Below are the code and all the weights of a small trained network. Each question names an input and a target symbol and asks about switching units off, where a switched-off unit gives its printed mean instead of its output.

import numpy as np


def w(rows, s, z=0):
    codes = np.array(rows[::2]) - 128.0
    scale = np.full(codes.shape[1], s)
    scale[-1] = z or s
    return codes * scale


def norm(h):
    return h / np.sqrt((h * h).mean(-1, keepdims=True) + 1e-5)


def f(y):
    return np.maximum(y, 0)


def softmax(a):
    e = np.exp(a - a.max(-1, keepdims=True))
    return e / e.sum(-1, keepdims=True)


def log_softmax(a):
    a = a - a.max(-1, keepdims=True)
    return a - np.log(np.exp(a).sum(-1, keepdims=True))


def net(x, mask):
    ids = ['αγδεζηλξπσψω'.index(c) for c in x.split()]
    T = len(ids)
    res = E[ids] + P[:T]
    r = norm(res)
    for j in range(3):
        rows = slice(4 * j, 4 * j + 4)
        q, k, v = (r @ M[0][rows].T for M in (Q, K, V))
        z = softmax(np.where(np.tri(T) > 0, q @ k.T / 4**0.5, -1e9)) @ v
        o = O[0][rows]
        res = res + np.where(mask[j], z, o[:, -1]) @ o[:, :-1]
    y = f(norm(res) @ A[0][:, :-1].T + A[0][:, -1])
    res = res + np.where(mask[3:19], y, B[0][:, -1]) @ B[0][:, :-1]
    return log_softmax(norm(res)[-1] @ U[:, :-1].T + U[:, -1])


Q, K, V, O, A, B = {}, {}, {}, {}, {}, {}
E = w([
[148,142,105],'α',
[45,179,169],'γ',
[150,210,250],'δ',
[140,180,100],'ε',
[114,49,150],'ζ',
[92,130,57],'η',
[134,93,55],'λ',
[210,222,1],'ξ',
[66,28,114],'π',
[232,155,110],'σ',
[146,108,109],'ψ',
[98,76,156],'ω',
],0.016)
P = w([
[156,3,134],'0',
[164,116,115],'1',
[143,213,121],'2',
[145,215,120],'3',
[163,216,104],'4',
[177,163,88],'5',
[131,236,118],'6',
[157,239,96],'7',
],0.0057)
Q[0] = w([
[35,145,128],'H0',
[135,116,38],'H0',
[127,180,86],'H0',
[179,196,224],'H0',
[187,193,91],'H1',
[114,160,151],'H1',
[108,121,178],'H1',
[203,130,203],'H1',
[205,147,238],'H2',
[115,169,141],'H2',
[96,139,1],'H2',
[194,70,167],'H2',
],0.0098)
K[0] = w([
[101,107,85],'H0',
[120,105,100],'H0',
[111,100,139],'H0',
[183,153,169],'H0',
[74,88,103],'H1',
[38,141,137],'H1',
[172,117,172],'H1',
[124,108,172],'H1',
[133,12,126],'H2',
[100,116,127],'H2',
[120,197,244],'H2',
[179,50,111],'H2',
],0.011)
V[0] = w([
[103,87,83],'H0',
[37,203,165],'H0',
[18,106,92],'H0',
[244,139,185],'H0',
[175,156,190],'H1',
[140,84,77],'H1',
[75,118,12],'H1',
[121,255,4],'H1',
[96,93,140],'H2',
[215,106,73],'H2',
[177,43,103],'H2',
[54,91,112],'H2',
],0.0091)
O[0] = w([
[117,94,83,168],'H0',
[124,215,180,37],'H0',
[24,130,109,115],'H0',
[241,123,147,123],'H0',
[187,138,192,62],'H1',
[118,92,86,199],'H1',
[1,140,91,254],'H1',
[83,233,94,253],'H1',
[135,140,101,92],'H2',
[142,90,63,169],'H2',
[174,122,80,105],'H2',
[113,165,90,97],'H2',
],0.0097,0.0036)
A[0] = w([
[131,77,118,25],'N0',
[113,158,99,119],'N1',
[188,92,120,43],'N2',
[162,114,173,17],'N3',
[199,137,165,4],'N4',
[93,78,108,46],'N5',
[147,121,146,3],'N6',
[172,86,146,87],'N7',
[99,128,87,126],'N8',
[135,104,163,4],'N9',
[103,127,253,166],'N10',
[102,24,146,118],'N11',
[132,85,106,153],'N12',
[134,142,124,4],'N13',
[206,139,162,50],'N14',
[128,164,58,100],'N15',
],0.012,0.006)
B[0] = w([
[49,180,200,136],'N0',
[190,201,103,219],'N1',
[195,196,87,164],'N2',
[223,197,166,133],'N3',
[160,158,113,157],'N4',
[2,177,210,161],'N5',
[21,188,188,128],'N6',
[155,185,126,161],'N7',
[48,132,117,245],'N8',
[212,205,99,128],'N9',
[159,175,207,205],'N10',
[53,150,192,188],'N11',
[70,172,143,203],'N12',
[177,208,104,128],'N13',
[190,142,127,180],'N14',
[71,178,128,253],'N15',
],0.0081,0.004)
U = w([
[84,179,75,221],'α',
[144,212,40,130],'γ',
[120,62,148,129],'δ',
[132,109,113,2],'ε',
[200,138,204,212],'ζ',
[158,91,63,61],'η',
[44,78,164,129],'λ',
[84,212,254,136],'ξ',
[233,126,72,192],'π',
[156,66,93,81],'σ',
[116,65,166,74],'ψ',
[75,124,59,101],'ω',
],0.0088,0.0046)

Each question gives the input, a string of symbols that net reads in full, and the target symbol t.
The units are the heads (4 rows each of Q, K, V and O) and the neurons (one row each of A and B). Each row of codes is followed by its name. A weight is (code - 128) times the scale printed after its matrix; where a second scale follows, it is the last column's (O, A, B and U).
mask holds one flag per unit, heads first, then neurons. A switched-off unit (its flag False) gives its mean, the last column of its rows in O or B, instead of its output. The means were averaged over made-up inputs and are rounded, as every weight is.
A unit's drop is (log p(t) with every unit on - log p(t) with that unit switched off) / (log p(t) with every unit on - log p(t) with every unit switched off).
The circuit of an input: a set's keep is (log p(t) with only the set's units on - log p(t) with every unit switched off) / (log p(t) with every unit on - log p(t) with every unit switched off). Starting from the 12 units with the biggest drops (on a tie, the unit counted first), units are removed one at a time, each time the one whose removal leaves the highest keep (on an exact tie, the one counted first), for as long as the keep stays at least 0.8.
units of the circuit, in order: the units of the circuit, biggest drop first
which heads matter: for each layer, one digit per head in row order, 1 if its drop is at least 0.15 and else 0, layers parted by /
drop of u: that unit's drop, to one decimal
input ε α α γ ζ ζ ψ, target ξ: units of the circuit, in order : H2; H1
input ε α α δ σ ψ, target π: which heads matter : 100
input ω γ ω δ, target ζ: units of the circuit, in order : H1
input σ σ ε ζ, target π: which heads matter : 100
input γ λ σ σ, target π: units of the circuit, in order : H0; H2
input λ δ γ α, target ξ: units of the circuit, in order : H2; H0
input γ α ζ γ ω, target ξ: which heads matter : 110
input α π α ω σ γ α, target ξ: units of the circuit, in order : H2; H1
input α σ ω, target π: units of the circuit, in order : H1; H2
input γ α σ ω ψ, target π: which heads matter : 010
input ε σ ζ, target π: which heads matter : 110
input ξ ξ ζ σ, target π: drop of H1 : 0.1
input σ ε α ζ γ ξ γ ε, target ξ: drop of H2 : 0.8
input γ γ ε, target ξ: drop of H0 : 0.1
input α ξ δ γ α ω, target π: drop of H2 : 0.3
